Here is a tiny trained network, its code and every weight. The questions are about switching its units off for an input and a target symbol, where a switched-off unit gives its printed mean instead of its output.

import numpy as np


def w(rows, s, z=0):
    codes = np.array(rows[::2]) - 128.0
    scale = np.full(codes.shape[1], s)
    scale[-1] = z or s
    return codes * scale


def norm(h):
    return h / np.sqrt((h * h).mean(-1, keepdims=True) + 1e-5)


def f(y):
    return np.maximum(y, 0)


def softmax(a):
    e = np.exp(a - a.max(-1, keepdims=True))
    return e / e.sum(-1, keepdims=True)


def log_softmax(a):
    a = a - a.max(-1, keepdims=True)
    return a - np.log(np.exp(a).sum(-1, keepdims=True))


def net(x, mask):
    ids = ['αβγεζηθμπστψ'.index(c) for c in x.split()]
    T = len(ids)
    res = E[ids] + P[:T]
    r = norm(res)
    for j in range(2):
        rows = slice(2 * j, 2 * j + 2)
        q, k, v = (r @ M[0][rows].T for M in (Q, K, V))
        z = softmax(np.where(np.tri(T) > 0, q @ k.T / 2**0.5, -1e9)) @ v
        o = O[0][rows]
        res = res + np.where(mask[j], z, o[:, -1]) @ o[:, :-1]
    y = f(norm(res) @ A[0][:, :-1].T + A[0][:, -1])
    res = res + np.where(mask[2:6], y, B[0][:, -1]) @ B[0][:, :-1]
    return log_softmax(norm(res)[-1] @ U[:, :-1].T + U[:, -1])


Q, K, V, O, A, B = {}, {}, {}, {}, {}, {}
E = w([
[157,193,207,156,150],'α',
[65,94,169,60,170],'β',
[174,154,181,96,140],'γ',
[121,86,181,5,160],'ε',
[99,116,80,106,138],'ζ',
[126,37,218,80,157],'η',
[103,108,133,106,148],'θ',
[161,141,130,176,182],'μ',
[161,134,114,70,98],'π',
[177,124,164,178,214],'σ',
[35,102,150,39,62],'τ',
[131,178,110,93,175],'ψ',
],0.019)
P = w([
[174,103,134,103,101],'0',
[29,90,228,143,161],'1',
[161,110,119,120,105],'2',
[2,91,179,210,172],'3',
[147,102,99,132,116],'4',
[15,77,178,225,169],'5',
[163,124,114,135,108],'6',
],0.011)
Q[0] = w([
[75,126,125,207,247],'H0',
[120,74,237,147,108],'H0',
[45,171,161,153,235],'H1',
[36,83,110,75,177],'H1',
],0.013)
K[0] = w([
[113,127,124,178,200],'H0',
[138,95,177,141,127],'H0',
[113,144,79,162,251],'H1',
[108,93,94,104,179],'H1',
],0.017)
V[0] = w([
[209,84,7,161,205],'H0',
[181,97,1,82,11],'H0',
[203,138,170,254,167],'H1',
[137,244,99,122,220],'H1',
],0.0065)
O[0] = w([
[99,42,96,72,100,82],'H0',
[136,159,152,110,133,2],'H0',
[135,8,160,103,157,38],'H1',
[91,143,118,118,237,122],'H1',
],0.012,0.006)
A[0] = w([
[96,127,181,76,54,108],'N0',
[164,183,143,197,24,207],'N1',
[62,75,255,224,138,130],'N2',
[34,89,195,110,168,3],'N3',
],0.008,0.0035)
B[0] = w([
[31,108,145,121,147,173],'N0',
[179,67,100,181,182,240],'N1',
[80,181,110,91,10,254],'N2',
[210,176,132,251,207,183],'N3',
],0.011,0.0072)
U = w([
[138,127,220,152,126,125],'α',
[66,159,138,201,248,32],'β',
[216,117,184,119,161,151],'γ',
[137,143,157,50,122,110],'ε',
[110,105,25,60,71,84],'ζ',
[97,55,163,131,42,252],'η',
[190,101,72,225,110,222],'θ',
[81,10,133,128,157,154],'μ',
[220,159,102,91,67,76],'π',
[97,10,154,147,170,81],'σ',
[102,175,119,184,43,67],'τ',
[117,147,43,80,218,157],'ψ',
],0.015,0.0038)

Each question gives the input, a string of symbols that net reads in full, and the target symbol t.
The units are the heads (2 rows each of Q, K, V and O) and the neurons (one row each of A and B). Each row of codes is followed by its name. A weight is (code - 128) times the scale printed after its matrix; where a second scale follows, it is the last column's (O, A, B and U).
mask holds one flag per unit, heads first, then neurons. A switched-off unit (its flag False) gives its mean, the last column of its rows in O or B, instead of its output. The means were averaged over made-up inputs and are rounded, as every weight is.
A unit's drop is (log p(t) with every unit on - log p(t) with that unit switched off) / (log p(t) with every unit on - log p(t) with every unit switched off).
The circuit of an input: a set's keep is (log p(t) with only the set's units on - log p(t) with every unit switched off) / (log p(t) with every unit on - log p(t) with every unit switched off). Starting from all 6 units, units are removed one at a time, each time the one whose removal leaves the highest keep (on an exact tie, the one counted first), for as long as the keep stays at least 0.8.
units of the circuit, in order: the units of the circuit, biggest drop first
k most important neurons: the k neurons with the biggest drops, biggest first
heads that matter: for each layer, one digit per head in row order, 1 if its drop is at least 0.15 and else 0, layers parted by /
drop of u: that unit's drop, to one decimal
input μ ψ θ θ θ γ, target τ: heads that matter => 10
input θ η η θ τ ψ ψ, target ψ: heads that matter => 11
input ψ ζ τ θ β α, target τ: units of the circuit, in order => N2
input θ θ γ ζ θ ζ, target τ: heads that matter => 00
input η ζ ψ π, target β: units of the circuit, in order => H1; N2
input η θ θ ψ ζ, target ζ: heads that matter => 10
input ζ ζ θ ψ α, target α: 3 most important neurons => N2; N1; N0
input ζ π θ π, target θ: units of the circuit, in order => N1; H1
input θ θ ζ β, target τ: units of the circuit, in order => N2; H1
input ζ θ θ τ β, target β: 2 most important neurons => N2; N1
input π θ ψ β γ, target γ: units of the circuit, in order => N2; H0
input α μ μ θ θ θ μ, target μ: heads that matter => 01
input θ β ζ θ, target τ: heads that matter => 00
input γ ψ γ π, target β: units of the circuit, in order => H1
input θ β θ ε, target τ: heads that matter => 01
input θ θ θ ψ β θ η, target η: 3 most important neurons => N3; N0; N2
input η β η π σ θ, target μ: heads that matter => 11
input θ ψ ζ, target ζ: 3 most important neurons => N3; N2; N0
input θ β θ β θ ε, target τ: 2 most important neurons => N2; N3
input θ θ ψ ζ β, target β: 3 most important neurons => N3; N2; N1
input τ τ π θ ζ π, target θ: units of the circuit, in order => N1
input ψ ζ θ β, target τ: 2 most important neurons => N2; N1
input θ θ η η, target τ: 2 most important neurons => N2; N3
input θ ψ ψ η β ζ η, target η: drop of N2 => 0.1
